Below is a small trained network, with its code and all its weights. Each question gives an input and a class and asks what happens when units are switched off, that is, made to give their printed mean instead of their output.

import numpy as np


def w(rows, s, z=0):
    codes = np.array(rows[::2]) - 128.0
    scale = np.full(codes.shape[1], s)
    scale[-1] = z or s
    return codes * scale


def f(y):
    return y / 2 * (1 + np.tanh(0.7978845608 * (y + 0.044715 * y**3)))


def log_softmax(a):
    a = a - a.max(-1, keepdims=True)
    return a - np.log(np.exp(a).sum(-1, keepdims=True))


def net(x, mask):
    res = np.array(x, float).reshape(1, 6) / 4 @ E
    y = f(res @ A[0][:, :-1].T + A[0][:, -1])
    res = res + np.where(mask, y, B[0][:, -1]) @ B[0][:, :-1]
    return log_softmax(res[-1] @ U[:, :-1].T + U[:, -1])


A, B = {}, {}
E = w([
[140,138,99,106,4,138,114,113,106,137,134,175],'x0',
[156,156,149,170,151,194,135,95,158,46,117,158],'x1',
[149,118,59,247,160,4,138,61,134,146,209,93],'x2',
[211,167,92,164,164,102,171,194,211,180,93,151],'x3',
[179,92,88,65,108,63,55,75,173,56,120,171],'x4',
[149,66,212,105,109,84,82,178,128,121,170,144],'x5',
],0.015)
A[0] = w([
[109,135,127,106,121,69,90,120,134,141,188,115,128],'N0',
[146,106,189,129,176,166,109,98,218,141,64,114,193],'N1',
[79,105,117,127,160,52,92,85,74,136,157,2,86],'N2',
[160,137,88,148,85,119,104,94,47,194,166,91,172],'N3',
[109,149,123,175,230,132,152,153,152,131,185,41,160],'N4',
[124,72,154,155,61,50,82,121,135,120,195,160,119],'N5',
[139,128,171,165,112,141,144,133,154,120,122,99,4],'N6',
],0.0098,0.0048)
B[0] = w([
[113,170,65,63,130,94,134,90,52,162,235,120,184],'N0',
[253,151,90,141,135,170,74,167,48,128,45,187,200],'N1',
[65,19,64,127,168,162,127,161,190,138,129,57,222],'N2',
[42,89,99,183,51,1,183,147,86,73,95,142,205],'N3',
[161,143,177,189,215,114,128,105,52,144,61,102,251],'N4',
[145,68,228,114,89,78,87,88,179,161,182,187,228],'N5',
[128,157,160,109,139,155,131,92,132,197,146,131,139],'N6',
],0.0096,0.018)
U = w([
[164,170,132,15,111,170,133,222,179,174,69,159,143],'0',
[213,177,44,153,138,151,75,57,234,50,122,162,135],'1',
[162,88,173,78,93,82,80,103,152,141,197,147,170],'2',
[175,130,177,175,207,152,114,105,82,148,99,105,50],'3',
[78,86,80,119,143,102,129,105,139,143,159,86,54],'4',
[129,167,88,200,106,84,209,111,131,171,140,120,87],'5',
[47,131,176,53,29,255,111,85,58,80,105,121,254],'6',
],0.013,0.0045)

Each question gives the input, the list of numbers given to net, and the class t.
The units are the neurons (one row each of A and B). Each row of codes is followed by its name. A weight is (code - 128) times the scale printed after its matrix; where a second scale follows, it is the last column's (A, B and U).
mask holds one flag per neuron, in row order. A switched-off neuron (its flag False) gives its mean, the last column of its row in B, instead of its output. The means were averaged over made-up inputs and are rounded, as every weight is.
A unit's drop is (log p(t) with every unit on - log p(t) with that unit switched off) / (log p(t) with every unit on - log p(t) with every unit switched off).
The circuit of an input: a set's keep is (log p(t) with only the set's units on - log p(t) with every unit switched off) / (log p(t) with every unit on - log p(t) with every unit switched off). Starting from all 7 units, units are removed one at a time, each time the one whose removal leaves the highest keep (on an exact tie, the one counted first), for as long as the keep stays at least 0.8.
circuit, biggest first: the units of the circuit, biggest drop first
k most important neurons: the k neurons with the biggest drops, biggest first
drop of u: that unit's drop, to one decimal
input [-1,4,3,3,-1,-7], class 3: circuit, biggest first => [N4]
input [7,6,7,3,7,-3], class 2: circuit, biggest first => [N5; N1]
input [-6,5,-5,-2,4,-7], class 1: 2 most important neurons => [N4; N1]
input [-7,-2,-3,-8,-2,-8], class 3: 2 most important neurons => [N4; N3]
input [-6,-3,1,-5,4,4], class 4: 2 most important neurons => [N2; N1]
input [2,-5,5,-5,7,-2], class 4: 4 most important neurons => [N2; N3; N1; N0]
input [-5,-1,8,-4,-6,0], class 4: 2 most important neurons => [N2; N3]
input [-1,-4,-1,0,-2,-1], class 4: 2 most important neurons => [N1; N4]
input [1,5,-2,-1,-3,-2], class 6: drop of N4 => 3.4
input [-6,-3,5,-5,-4,-2], class 4: drop of N2 => 7.9
input [8,-2,7,3,1,1], class 2: drop of N5 => 2.5
input [-3,-6,7,4,7,-3], class 4: drop of N2 => 0.5
